What each symbol does to the points:
$: x910->x203, x292->x80, x2->x770, x255->x690, x236->x255, x579->x362, x222->x678, x823->x912, x121->x818, x575->x366, x362->x933, x610->x816, x967->x972, x809->x109, x690->x292, x985->x655, x137->x580, x393->x610, x979->x421, x933->x187, x187->x994, x912->x2, x678->x91, x770->x242, x972->x809, x838->x967, x355->x835, x80->x604, x421->x579, x66->x985, x608->x558, x926->x236, x604->x66, x818->x355, x964->x838, x835->x575, x203->x414, x366->x926, x15->x979, x414->x608, x816->x910, x109->x121, x830->x442, x442->x137, x655->x222, x558->x823, x242->x830, x580->x15, x91->x964, x994->x393
*: x910->x222, x292->x912, x2->x690, x255->x770, x236->x242, x579->x109, x222->x910, x823->x80, x121->x421, x575->x137, x362->x809, x610->x91, x967->x187, x809->x362, x690->x2, x985->x414, x137->x575, x393->x964, x979->x818, x933->x972, x187->x967, x912->x292, x678->x816, x770->x255, x972->x933, x838->x994, x355->x15, x80->x823, x421->x121, x66->x608, x608->x66, x926->x830, x604->x558, x818->x979, x964->x393, x835->x580, x203->x655, x366->x442, x15->x355, x414->x985, x816->x678, x109->x579, x830->x926, x442->x366, x655->x203, x558->x604, x242->x236, x580->x835, x91->x610, x994->x838

In the rows, 69 means zero.

The rows follow the links: the fewer symbols apart two points are, the more alike their rows tend to be.

Each row is also shifted at random along 5 hidden directions that mean nothing.

Each row, then its point:
  36    51    75    68    87    70    79    53    66    56    63    70    84    58    74    78    76    70    75    79    67    59    63    91    68    51    59    57    72    46    81    76    54    56    73    56    69    62    71    57    55: x994
  62    47    66    50    67    82    77    53    66    51    64    53    70    91    63    64    78    94    48    80    66    68    66    74    78    62    51    67    81    51    91   100    83    61    60    52    77    57    77    77    66: x355
  11    73    64    63    75    66    45    62    54    93    94    71    59    78    87    61    81    85    85    35    75    70    86    69    46    80    84    49    40    72    53    56    63    77    72    92    39    54    61    63    47: x985
  66    75    68    69    67    64    75    75    58    88    73    69    57    83    65    49    69    54    71    51    76    66    54    51    66    91    76    69    68    96    62    64    82    76    71    89    83    71    63    88    77: x222
  45    71    65    67    81    59    70    62    64    97    72    66    65    61    84    58    90    70    57    39    56    65    64    62    62    85    84    55    63    60    43    68    69    76    88    86    66    66    76    71    68: x66
  79    73    81    88    53    67    71    93    71    55    78    53    65    71    85    79    62    71    57    95    60    72    65    63    82    53    65    78    78    88    79    75    89    63    50    68    57    71    59    85    69: x421
  90    48    71    61    69    95    64    56    56    54    73    58    71    89    80    81    89    83    53    81    63    57    72    83    72    67    64    73    71    49    85    91    80    49    63    63    50    43    77    68    57: x818
  48    74    64    56    56    42    80    72    92    68    49    76    74    59    59    67    58    69    80    73    69    98    73    69    81    46    48    58    68    65    69    71    69    75    65    45    83    85    71    62    73: x236
  75    90    57    59    57    63    66    82    86    84    64    79    65    55    62    79    80    72    65    60    62    80    84    59    74    84    71    77    57    78    53    44    66    76    67    73    78    84    77    62    81: x823
  66    80    81    88    67    73    61    83    66    58    78    70    65    57    57    74    47    56    78    85    82    55    64    65    57    77    83    84    71    97    73    52    57    72    63    77    72    79    56    68    81: x838
  67    52    75    43    92    61    70    53    48    74    66    89    65    81    80    60    80    60    93    61    71    82    78    81    67    53    61    46    46    51    79    76    56    82    69    69    39    46    58    47    51: x816
  98    81    61    67    56    48    66    71    93    71    61    77    78    50    60    70    52    76    89    67    83    90    78    75    66    42    56    59    65    60    62    58    55    69    67    52    77    83    71    55    62: x255
  34    50    75    73    76    94    51    50    53    48    73    82    78    78    64    72    59    60    95    79    80    53    71    89    57    63    73    75    63    48    85    82    50    55    71    69    51    47    69    51    58: x121
  79    61    68    52    57    57    74    70    76    63    60    74    68    83    65    65    64    77    83    73    72    97    76    73    79    46    50    64    59    61    83    81    78    71    54    53    67    65    67    67    62: x366
  86    55    73    57    67    70    69    69    59    75    56    91    68    88    82    71    75    37    95    70    56    99    74    75    89    52    48    75    51    54    82    88    88    64    64    70    36    51    68    60    61: x575
  58    58    83    80    87    65    84    64    69    51    56    69    85    50    75    75    63    54    71    87    58    54    53    89    72    49    64    67    86    54    77    69    54    59    77    56    70    72    70    59    67: x187
  22    84    80    70    69    52    73    92    70    70    83    58    49    72    61    60    58    72    60    76    73    68    66    47    66    78    84    67    68   105    70    54    66    99    55    70    74    77    43    82    86: x91
  59    77    57    80    62    90    37    63    71    74    92    57    70    64    70    80    75    96    57    57    74    50    84    72    47    89    93    71    62    62    49    60    56    60    72    82    59    63    79    64    63: x242
  65    49    70    54    71    68    79    59    59    66    50    80    69    95    73    65    78    43    82    76    56    89    66    72    91    59    52    75    63    51    82    97    87    65    69    61    53    53    70    70    68: x835
  87    60    83    87    68    74    63    70    73    41    78    62    86    54    71    88    50    91    80    86    82    53    71    95    57    40    60    61    77    61    87    62    57    45    58    58    69    69    63    60    47: x933
  79    75    54    68    76    61    65    56    72    81    75    55    77    57    63    59    72   100    60    38    78    57    71    76    51    74    77    50    74    58    45    60    55    67    83    69    94    72    83    67    58: x604

Where do the symbols, taken in turn from left to right, take each start?
Answer with the point's name.
  76    68    76    90    54    67    70    80    59    67    70    60    60    86    72    58    50    48    70    79    66    72    51    56    78    70    72    81    78    88    68    86    92    64    63    82    61    65    55    90    78
$ * $ => x355
  52    77    68    81    74    78    40    62    60    74    89    60    62    67    70    62    62    76    65    60    76    47    73    64    47    87    96    71    68    62    47    73    51    78    80    80    55    61    65    64    69
$ * $ => x926
  90    54    48    44    58    80    91    57    59    88    45   100    78    90    62    72    92    43    82    46    65    91    63    73    86    76    44    80    57    68    84    71   109    41    75    80    85    67    92    73    61
* $ $ => x678
  70    70    84    90    57    69    70    85    72    51    73    63    70    62    78    86    51    60    80    92    71    69    66    77    74    47    60    78    75    83    82    68    76    57    54    64    58    71    56    73    69
$ $ $ => x187
  70    48    67    41    79    62    85    51    59    71    50    87    74    89    47    46    66    55    92    54    84    84    57    74    71    60    49    52    61    63    84    75    66    72    75    63    85    69    67    64    62
$ * => x655
  59    88    57    69    59    64    56    71    82    83    66    80    73    49    57    73    63    69    78    60    74    71    82    66    60    84    81    76    55    74    47    47    51    79    79    73    78    87    78    56    79
* * => x912
  85    81    50    55    51    62    71    72    86    80    59    85    71    62    43    66    63    73    88    53    89    87    79    66    63    74    62    69    55    83    66    47    68    70    64    70    94    88    76    62    70
* $ $ * => x414
  51    72    80    85    44    75    54    91    61    62    90    58    58    80    91    88    66    79    67    83    63    76    80    64    77    56    64    76    65    89    80    77    97    55    41    75    43    57    56    86    63
$ * * $ => x579
  74    75    81    84    71    87    55    76    68    48    89    49    66    55    76    90    74    94    42    94    66    38    78    73    58    75    86    75    79    72    75    59    54    70    59    64    59    65    63    65    71
* $ * $ => x972
  93    68    68    84    51    80    52    73    58    63    92    42    58    91    71    61    57    92    58    68    78    62    70    60    60    70    78    72    77    83    71    87    88    58    53    76    62    61    58    95    64
* $ * => x137
  68    69    57    67    63    72    62    63    59    86    88    58    61    85    63    55    67    93    62    43    90    56    69    61    50    84    77    58    66    88    64    63    81    67    67    88    87    70    67    88    57
* * => x655
  69    84    75    80    61    74    68    93    66    73    79    68    58    63    73    83    69    54    68    77    64    62    69    55    71    87    81    80    66   105    70    49    80    74    60    86    62    76    59    81    83
$ $ => x967
  56    80    55    66    52    59    64    69    92    77    63    76    83    46    72    88    67    90    78    53    70    88    86    83    69    55    59    61    61    54    56    53    65    57    67    59    74    82    84    54    55
$ $ * $ => x912
  49    86    53    76    65    69    64    66    87    70    63    64    74    50    44    62    54    75    63    64    78    59    69    60    56    86    83    76    81    70    45    54    45    78    84    62   101    92    79    65    84
$ $ $ => x830
  89    81    67    72    79    41    64    69    82    87    60    75    72    42    76    63    62    62    87    53    67    78    74    74    63    58    74    54    63    51    39    59    40    82    83    64    62    77    72    50    65
* $ * => x690
